(in the rows, 128 means zero)
Each row is followed by its group and then its class within the group.
128 143 141  88 108 132 132 141 142 128 146 122  56 139 113 108 141 129 148 134 131 136 123 144 111 108 136 128 141 121 136 144  99 143 118 138 129 128 111 141 124 199 102 122 125 144 124 124 122 130 117 131 130 124 101 136 128 139 134 150 131 132 104  78 115 126 140 130 : <13> [40]
116 102 129 118 127 117 132 108  83 115 119 138 156 116 120 171 132 130 115 116 133 131 131  96 118 130 132 134 115 122 110 133 141 131 128 148 127 133 130 126 131 160 120 135 121 125 130 163 148 125 145 141 131 130 145 139 121 123 127 132 124 119 138 175 120 115 122 129 : <3> [10]
125 104 125 112 130 119 125 114  92 129 122 137 153 121 129 175 133 127 117  80 125 132 139 101 124 126 133 135 109 117 118 135 134 125 123 167 137 130 134 139 130 166 117 136 128 114 132 161 148 128 133 145 138 130 135 132 119 127 129 155 127 116 145 138 121 105 132 129 : <3> [20]
116 106 136  91 115 124 124  99 104 119 134 150 121 115 119 199 132 129 111 103 123 131 128 114 127 111 133 140 118 124 108 150 111 128 134 164 138 131 129 134 132 210  96 139 130 128 131 179 148 129 149 133 133 124 155 149 112 128 132 129 131 116 146 140 114 107 140 123 : <3> [20]
123 112 128 101  98 126 111 101 110 128 154 148 157 123 165 169 105 120 116 112 128 115 134 140 123 126 141 136 118 191  99 133 126 126 146 101 124 119 143 111 141 120 119 111 151 130 127 173 120 131 185 115  98 133 199 122  97 116 127 151 140 117 148 213 136 131 119 139 : <5> [14]
118 100 125 117 136 127 126  98 103 119 118 137 144 117 125 177 130 126 112 101 126 118 124  99 108 119 126 140 122 126 106 147 136 129 136 137 133 125 141 122 132 160 115 139 129 129 131 168 146 122 168 140 120 126 167 144 117 122 133 115 124 121 140 164 122 117 125 124 : <3> [20]
123 129 125 129 120 140 133 127 122 121 141 139 134 125 146 179 113 127 115 118 145 106 129 145 132 130 164 137 110 180 105 139 124 118 151  91 119 104 161  96 130 122 135 125 135 138 122 167 126 120 197 110 109 132 197 137 103 107 140 107 142 118 156 220 123 135 118 128 : <5> [17]
127 126 125 121 107 135 127 102 157 130 158 150 153 121 159 149 107 120 118 118 124 102 127 158 131 124 153 139 140 189 105 124 123 122 145 109 122 118 132  88 139  95 118 129 157 133 122 149 119 130 169 106  89 139 182 125  99 126 120 126 147 122 131 197 133 134 114 134 : <5> [14]
131 119 124 124 132 122 120 125 122 141 145 141 170 117 158 166 118 114 120 115 122 119 128 138 135 138 132 134 127 164 123 129 127 119 138 134 137 130 130 134 132 120 128 130 145 109 132 157 133 137 144 116 137 137 164 116 110 134 116 155 136 123 159 138 140 119 132 137 : <5> [43]
119 142 130 120 118 139 144 137 174 117 150 132 107 129 132 112 121 127 136 137 134 105 117 165 114 129 157 131 168 142 141 129 111 134 136 124 125  98 108  93 132 141 109 135 140 143 116 136 131 125 148 111 108 138 128 133 115 139 119 132 139 126  96 116 123 145 127 126 : <11> [36]
126 130 136 102 125 135 130 146 164 123 152 124  86 125 129 133 139 124 133 136 139 107 108 158  92 116 152 135 159 114 135 138 100 130 143 129 125  97 135 122 124 176  99 143 139 141 123 156 120 128 154 121 116 132 137 147 111 139 125 133 137 126 112  50 110 129 150 129 : <11> [34]
129 100 131  72 122 128 115 129  93 142 130 127 141 124 135 159 128 123 117 103 124 139 127  96 111 114 132 133 102 104 116 139 132 127 112 149 131 124 145 156 125 163 114 136 125 119 143 156 120 126 133 142 138 132 132 137 114 122 129 149 122 106 163 107 118 107 136 129 : <3> [20]
119 102 128 129 119 131 126  82 124 114 118 144 128 116 122 198 134 136 107 102 127 112 124  82 114 118 136 152 117 126  90 139 146 127 137 133 126 124 154 102 127 148 112 137 123 141 138 179 149 111 185 133 105 126 176 157 115 109 139  90 129 120 135 202 107 121 121 118 : <3> [20]
131 131 124 122 120 133 124 153 127 150 151 123 159 127 171 124 111 112 132 122 139 116 151 163 134 134 158 127 116 172 128 129 117 123 135 109 129 102 143 131 140 105 138 124 146 112 132 124  94 134 140 115 125 134 157 106  99 127 120 170 147 119 161 130 135 122 127 142 : <5> [14]
127 146 128  87 112 125 148 147 110 104 141 129 101 137 122 140 137 140 146 161 151 116 113 166 104 143 142 126 142 139 144 147 106 131 130 117 128 109 111 117 148 183 115 116 131 144 108 150 149 135 158 128 130 127 144 130 119 127 119 149 128 125 110 137 126 134 138 135 : <13> [16]
130 145 130  93 123 123 139 121 154 113 141 145  95 123 117 145 142 133 146 129 128 113 120 162 128 133 145 131 164 121 147 144 114 125 136 152 138 118  94 111 127 179  97 132 134 130 114 150 159 129 132 118 126 129 119 136 120 144 120 133 134 130  98  87 121 131 145 123 : <13> [16]
134 146 135 103 123 139 129 172 151 136 162 118  82 135 140 123 130 127 142 141 146 116 115 171 113 124 159 123 134 136 139 141  93 124 135 109 125  94 137 132 131 166 130 125 136 142 130 132 101 130 148 127 128 136 141 132 109 132 133 145 136 120 134  67 126 138 148 134 : <11> [37]
116 106 140 104 117 125 120 104  90 115 132 143 130 120 119 189 129 127 117 109 128 131 131 103 119 116 124 136 119 134 107 140 123 127 134 140 129 140 128 121 130 175 115 132 138 135 132 165 151 130 155 131 128 126 158 147 122 124 131 127 131 111 145 179 127 117 128 129 : <3> [20]
127 131 136 102 118 137 127 126 173 115 151 128  86 116 127 139 130 131 130 133 136 100 109 162  85 117 139 137 168 128 131 139 110 129 141 114 124 100 124 110 126 164  98 141 142 147 121 156 124 128 173 118 102 130 140 154 103 133 127 122 134 127 110  85 122 135 138 125 : <11> [34]
134 138 122  98 122 132 123 109 168 118 150 139  97 124 140 130 133 135 134 139 131  99 114 174 109 122 133 136 160 138 131 140 120 128 141 115 129  98 122 107 127 143 101 122 150 141 118 154 125 126 165 116  96 133 159 131 109 137 120 135 133 125 109  94 123 130 138 126 : <11> [34]
117 135 154  83 123 124 154 146  96  95 137 131  70 134  94 155 140 144 141 135 141 145 116 128 102 115 152 114 140 117 135 147  96 130 127 146 124 138 102 130 126 220 110 128 108 157 105 149 161 137 140 130 139 122 124 153 133 134 129 125 130 130 101 151 130 144 136 134 : <13> [44]
124 143 138  80 111 129 141 125 140  91 144 143  47 125  85 173 141 143 141 139 130 123 110 143 107 123 131 132 169 114 135 155 100 119 142 139 130 132 105 110 127 208  95 133 129 158 109 157 170 125 161 123 123 121 145 159 133 128 132 100 130 152  97 123 128 150 150 120 : <13> [16]
130 116 133 124 123 124 136 175  99 133 155 118 162 135 158  94 117 112 128 133 141 133 125 151 113 127 162 115 121 166 134 122 102 134 123 103 121 107 137 131 140 121 141 126 133 118 127 128  98 145 146 120 126 144 143 113 106 129 113 175 138 120 149 148 136 130 121 157 : <5> [43]
123 140 142  73 111 125 139 139 137 104 158 133  68 133 110 132 139 129 149 139 128 133 120 152 100 118 135 126 157 121 147 149  95 136 128 148 130 127  96 128 133 220  91 126 126 147 115 142 143 139 134 125 128 135 112 144 122 143 126 154 139 132  99  89 123 134 142 128 : <13> [16]
129 153 132  96 109 137 122  94 181 111 144 152  63 121 118 153 127 137 131 130 132 107 110 160 125 125 127 147 157 144 115 140 114 121 150 107 127 124 119  95 130 150 102 119 143 158 117 148 144 112 172 114  95 126 169 138 124 117 137  93 133 136  99 144 122 145 133 122 : <11> [37]
124 118 131 111 113 128 141 130  97 131 152 146 164 126 157 156 111 117 127 112 127 123 135 144 134 126 150 124 111 179 114 128 130 112 137 120 123 126 130 111 139 132 131 121 139 124 127 155 125 134 151 115 120 136 167 119 104 126 123 151 144 116 154 206 132 128 115 143 : <5> [17]
124 141 139  80 112 126 139 141 127 103 153 131  69 136 102 128 144 136 149 154 138 131 114 150  91 123 119 124 160 116 143 145  96 133 127 138 125 125  99 133 130 208 110 120 130 151 113 138 150 136 134 127 131 132 116 144 129 134 122 143 128 131  96  84 125 136 146 131 : <13> [16]
123 135 126  78 114 127 145 141 116 100 145 140  93 127 128 186 133 136 146 126 149 106 115 160 120 138 163 133 138 136 132 159 111 128 133 131 130  93 129 121 144 220 103 130 137 139 117 182 148 124 184 122 127 131 172 143 102 124 127 130 134 117 129 134 115 130 153 127 : <11> [34]
127 130 137 111 119 125 140  87 138  86 128 152 100 116  87 188 134 151 123 129 128 114 109 117 110 130 108 140 168 126 121 138 125 134 146 137 128 146 108  93 122 162 108 143 130 145 108 157 190 124 170 119 109 124 157 161 134 125 132  76 127 131  90 189 131 149 124 115 : <13> [44]
122 132 133  93 123 128 136 140 123 115 146 137 108 118 124 160 136 129 121 131 137 118 112 150 111 138 146 133 141 131 139 149 107 129 131 138 130 111 115 124 131 179 104 130 131 131 124 152 148 132 158 124 128 129 145 143 119 139 119 141 131 127 118 104 126 134 151 135 : <11> [34]
129 111 122 120 119 131 117 126 143 143 154 132 156 119 163 142 115 118 117 117 126 111 129 138 121 120 153 134 131 162 114 125 125 128 139 116 121 106 144 118 135 112 120 138 148 125 134 150 102 123 161 114 105 140 163 122  94 128 121 143 139 122 144 133 126 122 125 134 : <5> [17]
122 127 143  91 113 122 139 142 114 110 148 123  76 129 113 127 135 132 146 135 140 138 127 134 102 112 132 117 146 128 132 138  96 139 129 132 121 144 111 131 132 200 104 123 106 152 123 135 131 135 114 127 125 129 117 144 128 130 122 144 132 129 108 130 125 138 137 133 : <13> [40]
127 124 126 109 123 130 122 152 130 148 155 126 140 127 159 120 126 110 130 127 132 119 129 157 124 126 151 129 124 149 132 136 109 125 129 125 129 105 136 139 130 140 127 130 142 120 135 141  93 133 135 122 127 136 143 118 102 124 130 168 139 120 150  92 132 120 144 139 : <5> [43]
126 133 142  99 122 124 140 123 133 102 140 141  79 122  99 134 138 139 137 134 127 133 127 135 102 116 122 128 157 122 135 135 113 137 127 144 123 130  96 112 125 191 102 130 122 154 113 129 159 130 113 128 118 124 109 153 137 131 127 116 131 134  92 130 125 144 129 131 : <13> [44]
122 116 121 113 127 122 130  99 114 120 117 151 140 120 122 184 139 130 121 110 125 146 132 110 135 132 127 144 122 112 120 138 139 121 127 161 139 124 120 122 133 164 107 143 128 116 128 169 160 123 140 137 134 127 136 137 123 131 128 127 128 119 128 140 115 111 141 118 : <3> [10]
119 112 126 104 104 129 126  89 106  96 138 149 134 123 129 191 115 134 114 120 137 104 115 130 101 133 118 143 137 173  94 135 128 131 145  95 115 125 140  89 140 135 120 129 145 156 112 178 153 126 213 122  86 129 203 140 111 111 124 105 131 129 126 220 129 134  97 123 : <5> [43]
125 119 127 108 132 120 140 159  69 127 128 139 143 128 123 173 138 129 131 114 140 137 132 115 129 135 155 125  99 115 129 144 113 123 117 157 131 119 139 149 136 188 130 137 112 121 134 155 133 131 128 145 160 130 134 131 116 128 124 153 133 116 161 122 120 114 142 135 : <3> [20]
125 131 123 113 123 132 130 157 122 136 154 137 164 130 160 169 114 118 121 124 141 110 122 165 142 137 166 129 131 174 134 136 114 115 140 117 128 101 142 125 140 122 134 132 150 116 129 156 121 137 162 109 135 139 178 123  99 137 137 146 149 117 167 135 143 133 137 139 : <5> [14]
124 131 141 119 130 118 152 167 101  86 132 119 113 128  93 159 137 139 132 137 145 133 111 125 111 131 141 122 148 136 144 137 111 140 126 137 128 137 117 121 131 179 133 139 111 145 113 138 165 134 148 122 141 126 129 150 137 134 126 100 132 127 112 149 133 149 129 133 : <13> [40]
122 143 134  84 116 127 147 130 123 105 138 139  63 136 103 139 141 135 142 136 141 118 123 145 110 123 145 125 142 129 129 152 106 135 129 138 127 121 105 108 134 214  92 121 124 152 113 148 153 125 147 126 131 127 130 150 123 136 131 131 131 130 101 143 109 131 130 130 : <13> [16]
